Here is a tiny trained network, its code and every weight. The questions are about switching its units off for an input and a class, where a switched-off unit gives its printed mean instead of its output.

import numpy as np


def w(rows, s, z=0):
    codes = np.array(rows[::2]) - 128.0
    scale = np.full(codes.shape[1], s)
    scale[-1] = z or s
    return codes * scale


def f(y):
    return y / 2 * (1 + np.tanh(0.7978845608 * (y + 0.044715 * y**3)))


def log_softmax(a):
    a = a - a.max(-1, keepdims=True)
    return a - np.log(np.exp(a).sum(-1, keepdims=True))


def net(x, mask):
    res = np.array(x, float).reshape(1, 6) / 4 @ E
    y = f(res @ A[0][:, :-1].T + A[0][:, -1])
    res = res + np.where(mask, y, B[0][:, -1]) @ B[0][:, :-1]
    return log_softmax(res[-1] @ U[:, :-1].T + U[:, -1])


A, B = {}, {}
E = w([
[141,123,128,122,123,127],'x0',
[147,125,80,13,253,165],'x1',
[77,155,128,154,152,142],'x2',
[187,251,161,127,185,50],'x3',
[232,186,86,196,137,218],'x4',
[106,167,245,53,95,210],'x5',
],0.0062)
A[0] = w([
[144,89,75,174,178,64,164],'n0',
[115,120,43,162,156,84,161],'n1',
[47,94,140,85,131,74,204],'n2',
[201,108,95,100,111,45,180],'n3',
[216,148,141,212,180,216,145],'n4',
[80,62,115,138,116,157,166],'n5',
[164,188,179,138,168,52,105],'n6',
[124,22,107,130,107,184,135],'n7',
[155,120,163,158,73,110,74],'n8',
[206,118,72,59,206,208,205],'n9',
[170,121,98,57,180,141,201],'n10',
[151,104,168,209,52,85,149],'n11',
[208,167,91,191,157,193,215],'n12',
[152,175,187,121,174,15,103],'n13',
[131,123,47,165,153,30,163],'n14',
[138,104,83,224,133,83,100],'n15',
[82,62,190,108,171,22,129],'n16',
[178,149,203,45,74,162,164],'n17',
[82,16,93,113,97,174,111],'n18',
[79,55,127,192,119,203,129],'n19',
[185,166,112,207,133,228,132],'n20',
[88,140,156,198,119,137,208],'n21',
[228,92,140,132,116,146,200],'n22',
[110,85,106,87,254,150,115],'n23',
[135,103,115,51,217,134,89],'n24',
[147,150,247,84,121,174,132],'n25',
[156,65,26,135,133,61,117],'n26',
[111,91,157,175,96,126,175],'n27',
[178,55,83,162,160,43,181],'n28',
[115,109,103,92,215,167,96],'n29',
[128,155,198,75,106,162,112],'n30',
[107,45,80,127,74,215,189],'n31',
[173,188,198,145,176,50,110],'n32',
[97,108,208,108,132,208,152],'n33',
[67,46,72,138,120,164,192],'n34',
[111,35,104,116,97,169,208],'n35',
[145,153,182,181,28,113,79],'n36',
[78,118,170,46,124,76,129],'n37',
[147,82,111,179,174,90,78],'n38',
[110,67,85,73,188,171,141],'n39',
[152,171,96,71,169,159,75],'n40',
[118,127,171,204,127,121,141],'n41',
[71,146,165,228,69,107,157],'n42',
[99,62,178,108,159,17,144],'n43',
[169,146,153,88,107,29,250],'n44',
[184,142,116,176,194,202,136],'n45',
[37,92,135,82,134,53,145],'n46',
[133,98,65,156,150,74,94],'n47',
],0.0068,0.0019)
B[0] = w([
[99,154,123,155,32,187,193],'n0',
[74,147,147,113,30,165,186],'n1',
[175,110,214,187,139,154,200],'n2',
[92,186,117,172,115,160,172],'n3',
[167,48,227,143,101,163,225],'n4',
[175,169,162,120,173,125,183],'n5',
[195,210,141,82,134,149,187],'n6',
[224,238,127,123,166,131,204],'n7',
[133,101,59,107,83,64,150],'n8',
[77,111,190,90,132,93,254],'n9',
[60,135,164,84,74,104,203],'n10',
[118,119,180,51,41,35,218],'n11',
[131,80,218,181,95,136,234],'n12',
[248,181,164,131,170,151,196],'n13',
[107,154,144,165,35,202,210],'n14',
[114,125,132,93,45,147,195],'n15',
[166,49,230,192,183,204,197],'n16',
[34,168,66,189,68,188,212],'n17',
[202,200,132,129,175,151,218],'n18',
[192,170,142,88,174,94,202],'n19',
[140,20,224,162,182,140,221],'n20',
[87,135,149,98,125,88,177],'n21',
[84,101,138,190,199,109,174],'n22',
[123,117,161,45,38,65,208],'n23',
[118,96,145,62,47,68,199],'n24',
[16,165,51,172,2,235,216],'n25',
[73,160,116,147,61,190,204],'n26',
[138,177,152,101,84,87,173],'n27',
[64,150,134,170,45,172,206],'n28',
[80,120,122,43,69,38,178],'n29',
[54,121,52,169,44,211,182],'n30',
[240,236,174,108,182,83,236],'n31',
[215,233,147,110,155,142,198],'n32',
[98,182,104,131,74,166,199],'n33',
[181,205,169,156,134,140,216],'n34',
[151,245,158,160,134,116,212],'n35',
[112,61,83,51,29,80,202],'n36',
[144,83,175,190,82,167,189],'n37',
[58,150,72,126,50,198,149],'n38',
[154,151,161,64,84,89,199],'n39',
[142,95,140,100,72,116,169],'n40',
[153,111,138,63,107,57,161],'n41',
[125,114,153,56,82,69,222],'n42',
[146,76,203,215,171,190,194],'n43',
[144,157,193,148,147,128,194],'n44',
[131,68,206,101,124,148,192],'n45',
[195,75,215,182,165,174,201],'n46',
[55,158,83,146,31,223,167],'n47',
],0.0041,0.0045)
U = w([
[51,161,101,160,91,228,80],'0',
[216,213,144,129,171,122,99],'1',
[163,1,186,177,163,172,107],'2',
[114,79,136,56,99,28,111],'3',
[124,125,142,143,145,131,201],'4',
[111,134,135,148,147,137,208],'5',
[107,93,50,163,208,96,82],'6',
[102,40,20,156,209,73,3],'7',
],0.0094,0.0058)

Each question gives the input, the list of numbers given to net, and the class t.
The units are the neurons (one row each of A and B). Each row of codes is followed by its name. A weight is (code - 128) times the scale printed after its matrix; where a second scale follows, it is the last column's (A, B and U).
mask holds one flag per neuron, in row order. A switched-off neuron (its flag False) gives its mean, the last column of its row in B, instead of its output. The means were averaged over made-up inputs and are rounded, as every weight is.
A unit's drop is (log p(t) with every unit on - log p(t) with that unit switched off) / (log p(t) with every unit on - log p(t) with every unit switched off).
The circuit of an input: a set's keep is (log p(t) with only the set's units on - log p(t) with every unit switched off) / (log p(t) with every unit on - log p(t) with every unit switched off). Starting from the 12 units with the biggest drops (on a tie, the unit counted first), units are removed one at a time, each time the one whose removal leaves the highest keep (on an exact tie, the one counted first), for as long as the keep stays at least 0.8.
units of the circuit, in order: the units of the circuit, biggest drop first
k most important neurons: the k neurons with the biggest drops, biggest first
drop when u is switched off: that unit's drop, to one decimal
input [-7,5,3,-5,7,2], class 2: units of the circuit, in order	(n20 n4)
input [-1,8,-8,-5,-2,6], class 3: units of the circuit, in order	(n24 n23)
input [-3,-8,-7,-8,2,0], class 1: units of the circuit, in order	(n31 n7 n19)
input [-7,7,4,-6,0,-7], class 0: units of the circuit, in order	(n26 n47)
input [-2,5,-1,-7,4,-1], class 1: units of the circuit, in order	(n31 n7 n18)
input [-3,2,-8,4,6,8], class 0: units of the circuit, in order	(n25 n17)
input [2,-8,-4,-2,-8,7], class 2: units of the circuit, in order	(n16)
input [3,-8,-6,-3,-8,-3], class 2: 2 most important neurons	(n16 n43)
input [1,-2,-2,3,7,4], class 2: units of the circuit, in order	(n20 n4 n12)
input [-7,-6,-7,6,-4,7], class 0: 4 most important neurons	(n25 n17 n30 n31)
input [6,-3,-6,2,-6,-4], class 2: units of the circuit, in order	(n16 n43)
input [-5,-6,8,8,-4,8], class 0: 4 most important neurons	(n25 n30 n17 n31)
input [1,2,-7,4,1,7], class 0: 2 most important neurons	(n25 n17)
input [-5,-7,-8,2,-3,8], class 0: units of the circuit, in order	(n25)
input [-1,-8,6,0,-2,6], class 3: 3 most important neurons	(n42 n36 n11)
input [2,-2,4,-6,6,-1], class 1: drop when n35 is switched off	0.1
input [8,8,-7,5,5,5], class 3: drop when n29 is switched off	0.1
input [7,-8,6,-4,-4,-2], class 3: drop when n11 is switched off	0.2
